[ 69 -15 -11 -16  24   6 -33  27 -23 -19 -51   5 -31  13   8  24  31  63
 -49  68  25  -2  -3 -16   5  55   9  43  -7  22   1]  <87>
[ 22 -15 -51   8   5  -3  13  24  -7 -31  31  43   5 -23   1  25 -19 -33
  -2  69 -16 -49 -11  55   6  24  63  27  69 -16   9]  <8>
[ 35 -25 -47  -8  -9   7  13  13 -23 -19  -3  40   0  -8  20  34 -13 -13
 -18  50 -19 -16  -7  57  12   7  56  30  80  10 -16]  <97>
[ -8  30 -16  56 -19  12 -13   7  -9   0  40  80  -8  -3 -23 -16  -7  57
 -25  34 -19  20  13 -13 -18 -47  50  13  35  10   8]  <109>
perm: [-51 -49 -33 -31 -23 -19 -16 -16 -15 -11  -7  -3  -2   1   5   5   6   8
   9  13  22  24  24  25  27  31  43  55  63  69  69]	<8>
q: [ 22 -15 -51   8   5  -3  13  24  -7 -31  31  43   5 -23   1  25 -19 -33
  -2  69 -16 -49 -11  55   6  24  63  27  69 -16   9]	<8>
perm: [ 10 -16  35 -25 -47  -8  -9   7  13  13 -23 -19  -3  40   0  -8  20  34
 -13 -13 -18  50 -19 -16  -7  57  12   7  56  30  80]	<97>

[-66 -59 -76 -55  23 -53]  <177>
[-33  23  70  66  58  -1]  <97>
[-65 -54 -67 -52 -67 -62]  <109>
[ 49  67  44 -66  44  55]  <89>
[ 17 -59 -44 -52  25  43]  <112>
[ 44 -66  44  48  55  67]  <167>
[ 11 -48 -49 -63  23  36]  <8>
[-68  65 -29 -25 -77 -60]  <151>
[-65  47 -59 -52 -67 -62]  <77>
[-59  23 -66 -50 -64 -44]  <5>
[-73  23 -66 -53 -76 -56]  <125>
[-61 -56 -44 -72  21  51]  <87>
perm: [-59 -52 -44  17  25  43]	<112>
perm: [-76 -73 -66 -56 -53  23]	<125>
where: [-55]	<177>, 3
perm: [-66  44  48  55  67  44]	<167>
perm: [ 67  55  48  44 -66  44]	<167>
where: [-48]	<8>, 1
where: [-72]	<87>, 3

[-44  44 -44  59  57  67 -43 -27  55 -30  20 -29  14  42 -81  32 -33 -35
   0 -46  27 -34 -28 -54   7  -2  17 -40 -12  46] : <89>
[ 20  48 -33 -57  28 -10  16   7  55  12 -58  50  20  -3  55  39  33 -12
  38  45 -31  16 -14 -63   7   9  41 -21  17  52] : <8>
[ -6   9  23 -29 -12  30 -32  47 -44  -9  -5  14 -14  -6  81  -6  42  33
  91  24   4 -58 -26 -10  26 -34  46  45   9  40] : <167>
[-17 -36   0 -32  30  10  19   3  15  13   7 -17 -62   7 -37  46   6 -20
  69  -8  -2  47  -9 -27  64  20   7   1  34 -28] : <77>
[ 21  31  10  -5  64  44  36 -27  49  62   5  -1 -16  46  53  29 -14  39
 -18 -60 -34  28 -42   5 -36  52   4  -8 -21 -14] : <5>
[ 63 -47  17  59  80  34  -4  27   2 -36  -3 -97  -7  32 -39 -14 -69  20
 -10 -20  14   8  19 -30  90  10  19  57   1  49] : <97>
[-30  -2 -28  57 -44 -34  59  27 -35 -40 -46  46 -27  42  14  17 -81   0
   7  20 -34 -54 -44 -29  32  67 -43  55 -12  44] : <87>
[ 11 -23  56   4 -24 -24 -18  56   3  35 -95   5  74  -9  34  40 -10  25
 -11 -44   5  29 -17  61   0 -64  52 -16   4 -52] : <177>
[ 47  23 -14 -44  22 -56  13 -21  -4  25 -42   4   4 -26  38 -93   9 -49
 -57  32   0  32 -30 -51  30  11 -42   9  40 -17] : <151>
perm: [ 46 -12 -40  17  -2   7 -54 -28 -34  27 -46   0 -35 -33  32 -81  42  14
 -29  20 -30  55 -27 -43  67  57  59 -44  44 -44]	<89>
perm: [ 52  17 -21  41   9   7 -63 -14  16 -31  45  38 -12  33  39  55  -3  20
  50 -58  12  55   7  16 -10  28 -57 -33  48  20]	<8>

[ -7 -83 -22 -22  50 -13 -21   6  -3  16  22 -37  24  16 -17  14 -13  28
  34  -6 -42 -14 -10 -14  -2 -39   5 -13  -6  -6 -47 -14  -3  42  -3 -12
  -8 -30 -20   7  15 -33 -28  23]  <97>
[ 23 -10   7 -83 -28  -2  42  -6  24 -22  16  -3  23  14 -16 -14 -42 -17
  -6  -8   5 -12 -14  50 -22  -3 -30 -20 -47 -13  22 -13  28 -37  -3  -7
 -21  14  -6 -33  34 -14  16   6]  <87>
[-47 -83  22 -42  -7 -17  -8 -39  22 -12   6  -3  -6  16 -14  -2 -21  -3
 -14 -13 -28  34 -22  -6  -6 -30  14 -22 -20 -37 -33  42   7 -10  28 -13
 -14   5  24  -3  50  23  16  14]  <167>
q: [-47 -83  22 -42  -7 -17  -8 -39  22 -12   6  -3  -6  16 -14  -2 -21  -3
 -14 -13 -28  34 -22  -6  -6 -30  14 -22 -20 -37 -33  42   7 -10  28 -13
 -14   5  24  -3  50  23  16  14]	<167>
perm: [-83 -47 -42 -37 -33 -30 -28 -22 -22 -21 -20 -17 -16 -14 -14 -14 -13 -13
 -12 -10  -8  -7  -6  -6  -6  -3  -3  -3  -2   5   6   7  14  14  16  16
  22  23  23  24  28  34  42  50]	<87>
perm: [-10 -42 -14 -13 -22  50 -12  16 -83  -8  42   7  -2  -7   5  -6   6  16
 -28  23  -3  22 -33 -14 -37  28 -21  34 -30 -39 -13 -20  14 -47  -3  -6
  -6 -13  15 -17  -3 -22 -14  24]	<97>
perm: [ 16  14 -47 -83  22 -42  -7 -17  -8 -39  22 -12   6  -3  -6  16 -14  -2
 -21  -3 -14 -13 -28  34 -22  -6  -6 -30  14 -22 -20 -37 -33  42   7 -10
  28 -13 -14   5  24  -3  50  23]	<167>
q: [ -7 -83 -22 -22  50 -13 -21   6  -3  16  22 -37  24  16 -17  14 -13  28
  34  -6 -42 -14 -10 -14  -2 -39   5 -13  -6  -6 -47 -14  -3  42  -3 -12
  -8 -30 -20   7  15 -33 -28  23]	<97>

